Below are the code and all the weights of a small trained network. Each question names an input and a class and asks about switching units off, where a switched-off unit gives its printed mean instead of its output.

import numpy as np


def w(rows, s, z=0):
    codes = np.array(rows[::2]) - 128.0
    scale = np.full(codes.shape[1], s)
    scale[-1] = z or s
    return codes * scale


def f(y):
    return np.maximum(y, 0)


def log_softmax(a):
    a = a - a.max(-1, keepdims=True)
    return a - np.log(np.exp(a).sum(-1, keepdims=True))


def net(x, mask):
    res = np.array(x, float).reshape(1, 4) / 4 @ E
    y = f(res @ A[0][:, :-1].T + A[0][:, -1])
    res = res + np.where(mask, y, B[0][:, -1]) @ B[0][:, :-1]
    return log_softmax(res[-1] @ U[:, :-1].T + U[:, -1])


A, B = {}, {}
E = w([
[217,220,67,178],'x0',
[132,224,233,71],'x1',
[188,111,77,4],'x2',
[11,201,49,96],'x3',
],0.0043)
A[0] = w([
[190,92,166,146,67],'n0',
[150,123,100,77,89],'n1',
[77,153,173,245,60],'n2',
[183,126,143,147,124],'n3',
[135,73,62,169,94],'n4',
[134,186,187,99,66],'n5',
[208,81,180,150,90],'n6',
[132,85,81,156,85],'n7',
[110,158,101,121,111],'n8',
[186,106,148,143,109],'n9',
[104,146,111,123,137],'n10',
[136,182,190,100,71],'n11',
[95,147,158,217,80],'n12',
[43,33,192,77,47],'n13',
[244,250,46,205,1],'n14',
[54,173,78,113,92],'n15',
[169,112,89,44,69],'n16',
[46,183,72,110,95],'n17',
[132,104,97,147,101],'n18',
[100,137,151,193,80],'n19',
[142,230,235,82,66],'n20',
[112,116,136,122,91],'n21',
[99,135,147,191,86],'n22',
[107,133,147,171,87],'n23',
[98,138,107,119,99],'n24',
[67,65,167,101,36],'n25',
[135,28,18,191,67],'n26',
[167,119,84,40,77],'n27',
[151,122,108,84,86],'n28',
[179,115,84,28,66],'n29',
[76,173,79,111,96],'n30',
[113,149,110,123,112],'n31',
[98,91,140,115,77],'n32',
[214,74,191,155,97],'n33',
[94,177,82,117,103],'n34',
],0.013,0.0029)
B[0] = w([
[117,88,142,153,176],'n0',
[162,137,132,138,159],'n1',
[208,149,137,144,205],'n2',
[116,99,145,133,169],'n3',
[94,166,108,142,191],'n4',
[96,162,106,142,169],'n5',
[108,78,146,160,199],'n6',
[103,156,117,139,170],'n7',
[120,106,139,134,155],'n8',
[119,95,140,146,173],'n9',
[122,112,135,139,154],'n10',
[96,164,108,142,169],'n11',
[188,142,132,139,185],'n12',
[122,112,118,36,212],'n13',
[121,106,119,2,254],'n14',
[106,85,146,160,190],'n15',
[183,147,135,143,181],'n16',
[106,75,143,167,200],'n17',
[113,143,118,134,155],'n18',
[170,139,130,138,168],'n19',
[71,197,95,152,208],'n20',
[129,126,126,117,136],'n21',
[166,144,135,137,168],'n22',
[156,135,129,137,154],'n23',
[120,113,140,135,148],'n24',
[126,116,120,68,176],'n25',
[70,199,103,153,233],'n26',
[187,143,134,145,183],'n27',
[156,137,131,135,154],'n28',
[194,150,138,146,191],'n29',
[111,91,149,151,180],'n30',
[124,111,131,135,147],'n31',
[124,127,125,98,151],'n32',
[104,71,148,164,209],'n33',
[115,89,143,141,175],'n34',
],0.065,0.0069)
U = w([
[96,47,177,178,195],'0',
[69,216,72,155,2],'1',
[250,161,149,144,97],'2',
[124,100,117,2,212],'3',
],0.0081,0.00028)

Each question gives the input, the list of numbers given to net, and the class t.
The units are the neurons (one row each of A and B). Each row of codes is followed by its name. A weight is (code - 128) times the scale printed after its matrix; where a second scale follows, it is the last column's (A, B and U).
mask holds one flag per neuron, in row order. A switched-off neuron (its flag False) gives its mean, the last column of its row in B, instead of its output. The means were averaged over made-up inputs and are rounded, as every weight is.
A unit's drop is (log p(t) with every unit on - log p(t) with that unit switched off) / (log p(t) with every unit on - log p(t) with every unit switched off).
The circuit of an input: a set's keep is (log p(t) with only the set's units on - log p(t) with every unit switched off) / (log p(t) with every unit on - log p(t) with every unit switched off). Starting from the 12 units with the biggest drops (on a tie, the unit counted first), units are removed one at a time, each time the one whose removal leaves the highest keep (on an exact tie, the one counted first), for as long as the keep stays at least 0.8.
circuit, biggest first: the units of the circuit, biggest drop first
k most important neurons: the k neurons with the biggest drops, biggest first
drop of u: that unit's drop, to one decimal
input [8,0,1,-2], class 3: circuit, biggest first : n14
input [-6,7,4,-6], class 1: 3 most important neurons : n20, n14, n11
input [-7,7,-5,-6], class 1: 4 most important neurons : n20, n14, n11, n5
input [5,-5,-7,-6], class 2: 4 most important neurons : n2, n12, n17, n19
input [-7,-5,1,-6], class 3: 4 most important neurons : n13, n25, n17, n15
input [-4,-8,2,-7], class 1: 2 most important neurons : n26, n4
input [8,3,-8,0], class 2: 2 most important neurons : n2, n12
input [6,1,-6,-2], class 2: 2 most important neurons : n2, n13
input [-7,1,2,-6], class 3: 3 most important neurons : n13, n25, n17
input [-6,6,-7,2], class 2: 4 most important neurons : n2, n26, n14, n12
input [1,-6,-2,5], class 1: 2 most important neurons : n26, n33
input [-6,-1,2,4], class 3: drop of n13 : 1.5
input [-6,-5,-3,0], class 3: drop of n26 : -0.1
input [7,-8,2,3], class 1: circuit, biggest first : n26
input [-5,-2,1,4], class 3: drop of n31 : 0.0
